Below are the code and all the weights of a small trained network. Each question names an input and a class and asks about switching units off, where a switched-off unit gives its printed mean instead of its output.

import numpy as np


def w(rows, s, z=0):
    codes = np.array(rows[::2]) - 128.0
    scale = np.full(codes.shape[1], s)
    scale[-1] = z or s
    return codes * scale


def f(y):
    return y / 2 * (1 + np.tanh(0.7978845608 * (y + 0.044715 * y**3)))


def log_softmax(a):
    a = a - a.max(-1, keepdims=True)
    return a - np.log(np.exp(a).sum(-1, keepdims=True))


def net(x, mask):
    res = np.array(x, float).reshape(1, 7) / 4 @ E
    y = f(res @ A[0][:, :-1].T + A[0][:, -1])
    res = res + np.where(mask, y, B[0][:, -1]) @ B[0][:, :-1]
    return log_softmax(res[-1] @ U[:, :-1].T + U[:, -1])


A, B = {}, {}
E = w([
[175,168,88,192,254,175,143,195,119,43],'x0',
[91,102,141,191,142,171,96,41,89,161],'x1',
[70,136,160,183,62,186,128,93,59,191],'x2',
[141,60,189,217,163,80,128,71,231,128],'x3',
[201,128,189,86,152,188,203,66,141,108],'x4',
[85,131,89,106,205,105,134,46,59,52],'x5',
[74,139,200,158,179,200,46,127,241,90],'x6',
],0.0099)
A[0] = w([
[178,153,106,50,144,148,154,127,139,93,137],'neuron 0',
[62,74,129,65,119,47,117,65,103,119,121],'neuron 1',
[183,62,148,132,111,110,125,133,172,158,107],'neuron 2',
[175,78,108,90,87,108,149,149,157,153,191],'neuron 3',
[85,126,111,201,161,171,140,140,156,158,184],'neuron 4',
[108,106,134,221,164,172,169,112,149,122,169],'neuron 5',
[103,139,69,117,98,132,156,188,6,183,133],'neuron 6',
[46,122,128,158,89,164,24,170,205,115,166],'neuron 7',
[161,137,145,111,49,87,157,156,166,113,145],'neuron 8',
[177,122,160,137,104,110,108,157,185,155,185],'neuron 9',
[63,152,128,150,129,169,43,166,159,129,137],'neuron 10',
[137,196,94,152,89,143,163,164,80,129,74],'neuron 11',
[185,92,143,173,99,90,186,115,183,135,188],'neuron 12',
[68,98,87,94,112,82,132,76,93,145,123],'neuron 13',
[162,120,118,169,171,122,177,61,106,151,196],'neuron 14',
[145,106,119,136,136,160,142,135,80,132,107],'neuron 15',
[167,151,139,101,154,159,143,138,159,82,122],'neuron 16',
[162,93,127,191,164,161,145,79,156,94,128],'neuron 17',
[117,117,138,166,147,129,120,90,124,80,120],'neuron 18',
[129,136,151,115,144,153,83,101,140,155,31],'neuron 19',
[145,194,100,58,136,166,175,134,96,90,197],'neuron 20',
[99,127,82,88,99,104,143,115,59,132,253],'neuron 21',
[122,89,163,156,92,84,127,148,199,150,193],'neuron 22',
],0.011,0.0045)
B[0] = w([
[181,199,162,82,163,165,146,107,131,74,193],'neuron 0',
[60,176,122,102,84,151,69,57,166,81,201],'neuron 1',
[145,133,85,96,132,133,85,130,120,168,167],'neuron 2',
[131,209,89,81,88,170,101,150,66,124,179],'neuron 3',
[145,101,127,165,178,99,111,90,137,190,192],'neuron 4',
[158,73,108,194,182,135,119,85,68,168,204],'neuron 5',
[155,118,150,208,27,72,165,255,90,91,253],'neuron 6',
[67,95,205,121,203,52,148,191,239,201,232],'neuron 7',
[150,144,114,85,74,138,136,152,110,147,176],'neuron 8',
[144,129,50,83,156,148,143,172,143,192,179],'neuron 9',
[93,121,204,142,171,108,157,136,190,154,206],'neuron 10',
[152,97,151,137,106,115,212,178,104,150,187],'neuron 11',
[138,139,44,77,124,176,122,117,80,159,191],'neuron 12',
[42,200,122,142,68,124,50,95,163,42,193],'neuron 13',
[115,129,109,167,84,113,125,66,69,116,190],'neuron 14',
[135,113,127,159,121,127,149,136,126,79,150],'neuron 15',
[167,121,164,80,177,147,110,111,116,97,185],'neuron 16',
[180,90,103,164,154,144,172,75,92,148,206],'neuron 17',
[149,75,153,185,153,140,113,93,120,133,178],'neuron 18',
[124,94,129,121,125,118,142,119,166,140,145],'neuron 19',
[164,142,159,139,135,137,133,158,126,31,217],'neuron 20',
[114,178,118,174,24,76,158,135,140,30,224],'neuron 21',
[101,122,47,64,170,135,77,163,174,212,192],'neuron 22',
],0.0092,0.016)
U = w([
[157,53,114,194,145,141,138,31,72,143,42],'0',
[67,77,218,114,178,92,132,156,236,199,109],'1',
[150,140,40,16,103,147,114,159,140,199,143],'2',
[202,172,194,34,187,181,182,120,118,42,246],'3',
[150,141,153,168,25,89,222,255,72,90,82],'4',
[28,194,140,103,30,100,76,68,143,73,78],'5',
],0.0079,0.0011)

Each question gives the input, the list of numbers given to net, and the class t.
The units are the neurons (one row each of A and B). Each row of codes is followed by its name. A weight is (code - 128) times the scale printed after its matrix; where a second scale follows, it is the last column's (A, B and U).
mask holds one flag per neuron, in row order. A switched-off neuron (its flag False) gives its mean, the last column of its row in B, instead of its output. The means were averaged over made-up inputs and are rounded, as every weight is.
A unit's drop is (log p(t) with every unit on - log p(t) with that unit switched off) / (log p(t) with every unit on - log p(t) with every unit switched off).
The circuit of an input: a set's keep is (log p(t) with only the set's units on - log p(t) with every unit switched off) / (log p(t) with every unit on - log p(t) with every unit switched off). Starting from the 12 units with the biggest drops (on a tie, the unit counted first), units are removed one at a time, each time the one whose removal leaves the highest keep (on an exact tie, the one counted first), for as long as the keep stays at least 0.8.
circuit, biggest first: the units of the circuit, biggest drop first
k most important neurons: the k neurons with the biggest drops, biggest first
drop when u is switched off: that unit's drop, to one decimal
input [3,7,6,4,-6,7,7], class 1: circuit, biggest first	neuron 7
input [1,7,-1,8,-1,-6,-5], class 2: 4 most important neurons	neuron 22; neuron 12; neuron 9; neuron 2
input [-8,2,6,2,4,-3,-1], class 5: 3 most important neurons	neuron 13; neuron 1; neuron 17
input [3,-1,0,3,-2,-8,-8], class 2: 2 most important neurons	neuron 12; neuron 22
input [6,-6,7,-5,1,4,7], class 3: 2 most important neurons	neuron 20; neuron 16
input [7,5,-7,3,3,7,-7], class 0: 2 most important neurons	neuron 14; neuron 17
input [7,-1,2,8,1,-3,3], class 0: 2 most important neurons	neuron 5; neuron 17
input [8,8,4,-5,-4,7,7], class 1: 2 most important neurons	neuron 7; neuron 10
input [-5,5,2,-4,-3,2,-4], class 5: 2 most important neurons	neuron 13; neuron 1
input [-5,1,7,5,0,3,-6], class 5: drop when neuron 1 is switched off	0.0
input [4,-8,-6,2,-7,-8,-8], class 2: drop when neuron 22 is switched off	0.1
input [-6,8,6,-3,-2,3,7], class 1: drop when neuron 7 is switched off	0.3
input [0,-5,4,8,6,4,-8], class 0: drop when neuron 17 is switched off	0.4
input [-3,-7,-8,3,-1,7,-2], class 5: circuit, biggest first	neuron 1
